Here is a tiny trained network, its code and every weight. The questions are about switching its units off for an input and a target symbol, where a switched-off unit gives its printed mean instead of its output.

import numpy as np


def w(rows, s, z=0):
    codes = np.array(rows[::2]) - 128.0
    scale = np.full(codes.shape[1], s)
    scale[-1] = z or s
    return codes * scale


def f(y):
    return np.maximum(y, 0)


def softmax(a):
    e = np.exp(a - a.max(-1, keepdims=True))
    return e / e.sum(-1, keepdims=True)


def log_softmax(a):
    a = a - a.max(-1, keepdims=True)
    return a - np.log(np.exp(a).sum(-1, keepdims=True))


def net(x, mask):
    ids = ['ΛΞΠΦαβγδεζθμστψω'.index(c) for c in x.split()]
    T = len(ids)
    res = E[ids] + P[:T]
    u = 0
    for l in range(2):
        r = res
        for j in range(2):
            rows = slice(2 * j, 2 * j + 2)
            q, k, v = (r @ M[l][rows].T for M in (Q, K, V))
            z = softmax(np.where(np.tri(T) > 0, q @ k.T / 2**0.5, -1e9)) @ v
            o = O[l][rows]
            res = res + np.where(mask[u + j], z, o[:, -1]) @ o[:, :-1]
        u += 2
        y = f(res @ A[l][:, :-1].T + A[l][:, -1])
        res = res + np.where(mask[u : u + 4], y, B[l][:, -1]) @ B[l][:, :-1]
        u += 4
    return log_softmax(res[-1] @ U[:, :-1].T + U[:, -1])


Q, K, V, O, A, B = {}, {}, {}, {}, {}, {}
E = w([
[209,205,165,180,106,238,107,180,119,136],'Λ',
[52,57,140,124,119,194,96,203,94,210],'Ξ',
[91,41,53,50,106,182,23,145,125,164],'Π',
[156,211,109,203,70,79,85,4,184,103],'Φ',
[110,121,140,95,74,128,65,146,176,101],'α',
[171,202,192,54,165,118,86,115,213,134],'β',
[99,133,41,163,59,99,135,253,210,120],'γ',
[199,155,29,79,81,93,106,222,137,148],'δ',
[167,133,75,98,153,158,149,165,105,216],'ε',
[129,58,200,89,77,26,137,47,125,235],'ζ',
[55,155,122,95,1,115,194,67,72,164],'θ',
[70,157,200,62,152,156,176,165,157,144],'μ',
[80,144,51,132,174,108,177,112,187,145],'σ',
[176,55,144,148,170,115,149,127,192,119],'τ',
[135,37,131,174,11,141,185,135,132,62],'ψ',
[84,108,161,178,133,120,232,32,205,122],'ω',
],0.0052)
P = w([
[87,156,108,181,71,186,24,128,162,215],'0',
[124,121,90,124,78,181,109,130,149,154],'1',
[94,145,188,169,169,57,113,164,141,151],'2',
[130,125,92,93,2,177,135,133,250,202],'3',
[154,79,62,67,90,165,182,103,134,86],'4',
[138,103,167,107,174,41,196,163,132,95],'5',
[165,79,77,35,18,150,219,134,247,154],'6',
],0.0056)
Q[0] = w([
[120,125,104,105,157,184,122,97,127,71],'L0H0',
[147,98,122,116,41,151,176,151,249,196],'L0H0',
[122,148,137,182,160,85,89,114,2,45],'L0H1',
[111,154,146,131,156,66,125,173,148,143],'L0H1',
],0.04)
K[0] = w([
[139,139,100,126,123,186,77,80,149,109],'L0H0',
[158,81,105,84,157,113,235,117,131,67],'L0H0',
[99,172,135,174,101,149,1,135,129,182],'L0H1',
[137,139,123,144,148,106,165,176,153,198],'L0H1',
],0.035)
V[0] = w([
[153,180,33,127,76,50,147,130,60,175],'L0H0',
[131,155,175,7,85,117,55,180,100,109],'L0H0',
[183,163,73,73,248,157,94,112,145,212],'L0H1',
[227,35,115,154,129,86,16,148,163,118],'L0H1',
],0.019)
O[0] = w([
[157,215,38,78,86,117,83,99,71,217,63],'L0H0',
[50,192,187,39,74,159,86,151,95,43,29],'L0H0',
[255,56,143,5,142,190,107,106,179,96,221],'L0H1',
[202,86,97,126,40,33,173,161,50,37,244],'L0H1',
],0.0076,0.0011)
A[0] = w([
[163,190,129,105,251,44,76,163,165,41,163],'L0N0',
[177,204,226,128,233,84,139,104,103,98,3],'L0N1',
[213,215,133,217,183,188,107,58,76,35,154],'L0N2',
[196,175,196,135,242,127,150,224,47,122,134],'L0N3',
],0.016,0.0054)
B[0] = w([
[95,131,65,192,167,45,30,88,192,123,254],'L0N0',
[211,254,96,151,49,111,186,93,9,180,162],'L0N1',
[146,123,146,251,115,231,131,14,112,59,152],'L0N2',
[150,144,214,126,100,164,87,209,198,236,190],'L0N3',
],0.0098,0.0038)
Q[1] = w([
[134,116,196,13,83,198,122,174,67,118],'L1H0',
[4,147,90,154,129,137,145,169,94,82],'L1H0',
[189,113,211,178,189,167,100,184,67,99],'L1H1',
[123,88,123,71,24,134,185,126,106,122],'L1H1',
],0.028)
K[1] = w([
[127,110,114,4,92,142,26,206,119,87],'L1H0',
[7,116,115,135,142,160,170,144,101,60],'L1H0',
[182,105,197,188,58,196,65,181,108,120],'L1H1',
[100,89,143,61,131,119,228,155,70,113],'L1H1',
],0.027)
V[1] = w([
[136,136,111,141,143,148,88,216,131,88],'L1H0',
[120,108,113,143,123,108,116,133,121,160],'L1H0',
[124,171,17,180,167,178,132,242,143,98],'L1H1',
[129,185,14,176,135,234,124,255,200,37],'L1H1',
],0.0076)
O[1] = w([
[115,111,182,106,83,140,156,177,89,166,105],'L1H0',
[129,127,100,94,149,127,174,141,149,119,253],'L1H0',
[193,180,15,124,183,185,69,239,160,99,169],'L1H1',
[225,195,43,187,211,237,57,254,146,18,214],'L1H1',
],0.003,0.0019)
A[1] = w([
[108,125,118,82,83,154,133,127,66,63,67],'L1N0',
[162,117,124,71,90,187,122,107,120,94,1],'L1N1',
[84,19,97,118,204,153,56,146,4,134,148],'L1N2',
[134,140,209,141,197,52,150,119,104,123,2],'L1N3',
],0.018,0.0057)
B[1] = w([
[183,144,166,195,99,149,100,125,191,173,254],'L1N0',
[116,151,132,105,218,72,141,128,60,102,227],'L1N1',
[82,8,80,169,95,133,55,114,56,154,156],'L1N2',
[183,131,123,97,194,168,74,142,44,95,180],'L1N3',
],0.014,0.0053)
U = w([
[137,142,139,180,184,224,164,131,81,61,125],'Λ',
[97,72,92,131,95,173,77,140,88,132,132],'Ξ',
[165,62,157,179,179,75,97,160,126,155,2],'Π',
[147,142,79,174,99,143,126,13,113,75,104],'Φ',
[164,162,178,168,68,172,114,135,169,111,115],'α',
[66,136,180,101,165,59,80,122,186,23,171],'β',
[170,188,2,75,33,161,101,210,101,88,118],'γ',
[180,202,112,132,120,55,113,104,118,152,26],'δ',
[124,130,126,46,154,117,151,126,63,115,196],'ε',
[116,131,171,80,44,55,159,44,104,176,187],'ζ',
[57,207,132,124,143,173,95,114,94,190,108],'θ',
[25,118,225,75,173,181,139,200,159,122,219],'μ',
[231,99,52,16,122,253,108,97,196,200,122],'σ',
[203,30,136,111,91,96,230,162,141,35,212],'τ',
[66,160,107,207,132,47,186,200,84,138,129],'ψ',
[74,95,149,208,235,56,161,92,201,188,57],'ω',
],0.0058,0.006)

Each question gives the input, a string of symbols that net reads in full, and the target symbol t.
The units are the heads (2 rows each of Q, K, V and O) and the neurons (one row each of A and B). Each row of codes is followed by its name. A weight is (code - 128) times the scale printed after its matrix; where a second scale follows, it is the last column's (O, A, B and U).
mask holds one flag per unit, layer by layer, with each layer's heads first. A switched-off unit (its flag False) gives its mean, the last column of its rows in O or B, instead of its output. The means were averaged over made-up inputs and are rounded, as every weight is.
A unit's drop is (log p(t) with every unit on - log p(t) with that unit switched off) / (log p(t) with every unit on - log p(t) with every unit switched off).
The circuit of an input: a set's keep is (log p(t) with only the set's units on - log p(t) with every unit switched off) / (log p(t) with every unit on - log p(t) with every unit switched off). Starting from all 12 units, units are removed one at a time, each time the one whose removal leaves the highest keep (on an exact tie, the one counted first), for as long as the keep stays at least 0.8.
units of the circuit, in order: the units of the circuit, biggest drop first
most important unit: the unit with the biggest drop
k most important neurons: the k neurons with the biggest drops, biggest first
top k neurons in layer l: the k neurons of layer l with the biggest drops, biggest first
which heads matter: for each layer, one digit per head in row order, 1 if its drop is at least 0.15 and else 0, layers parted by /
input τ Ξ τ α Λ σ Ξ, target σ: units of the circuit, in order : L0H0, L0H1
input α Ξ α σ μ, target μ: most important unit : L0H1
input Φ Φ μ, target θ: top 2 neurons in layer 0 : L0N1, L0N3
input τ α Λ μ α ζ γ, target ζ: which heads matter : 00 / 01
input Φ Π μ γ Ξ α, target β: top 2 neurons in layer 0 : L0N0, L0N2
input γ σ σ ψ, target ψ: which heads matter : 01 / 00
input α α α σ γ δ α, target δ: which heads matter : 11 / 00
input σ β σ μ Ξ ε, target σ: units of the circuit, in order : L0H1, L0N3
input α γ ε Π σ σ γ, target σ: which heads matter : 11 / 00
input Φ γ ζ Π Λ, target Λ: units of the circuit, in order : L0N2, L1N1, L0N0
input α α γ β τ Ξ, target μ: which heads matter : 10 / 00
input α τ Λ α, target τ: units of the circuit, in order : L0H1, L0H0
input Λ τ δ τ, target τ: units of the circuit, in order : L0H1, L0H0
input Ξ τ θ, target ζ: which heads matter : 10 / 01
input Ξ σ ω ε α σ τ, target τ: units of the circuit, in order : L0H1, L0H0, L0N0
input α ζ α τ Φ σ θ, target σ: 2 most important neurons : L1N1, L0N0
input Ξ β μ ψ Λ, target Λ: which heads matter : 00 / 01
input σ ε τ β Λ ζ ω, target ω: units of the circuit, in order : L0H1, L0H0
input α Ξ β τ ε ψ α, target ψ: units of the circuit, in order : L0H1
input ε ε β, target δ: units of the circuit, in order : L0N1, L0N0
input σ ψ σ Φ Ξ, target Ξ: 4 most important neurons : L1N2, L0N3, L0N1, L1N1
input τ Λ ε Φ μ α ε, target μ: most important unit : L0H1
input Ξ γ α ε ε, target ε: which heads matter : 01 / 00
input α Ξ β α Λ ψ, target τ: units of the circuit, in order : L0N0, L0H0, L0H1
input θ γ ε α β, target β: units of the circuit, in order : L0H0, L0N0
input σ α ψ σ α δ, target γ: which heads matter : 11 / 01
input α σ γ Λ, target σ: units of the circuit, in order : L0H1
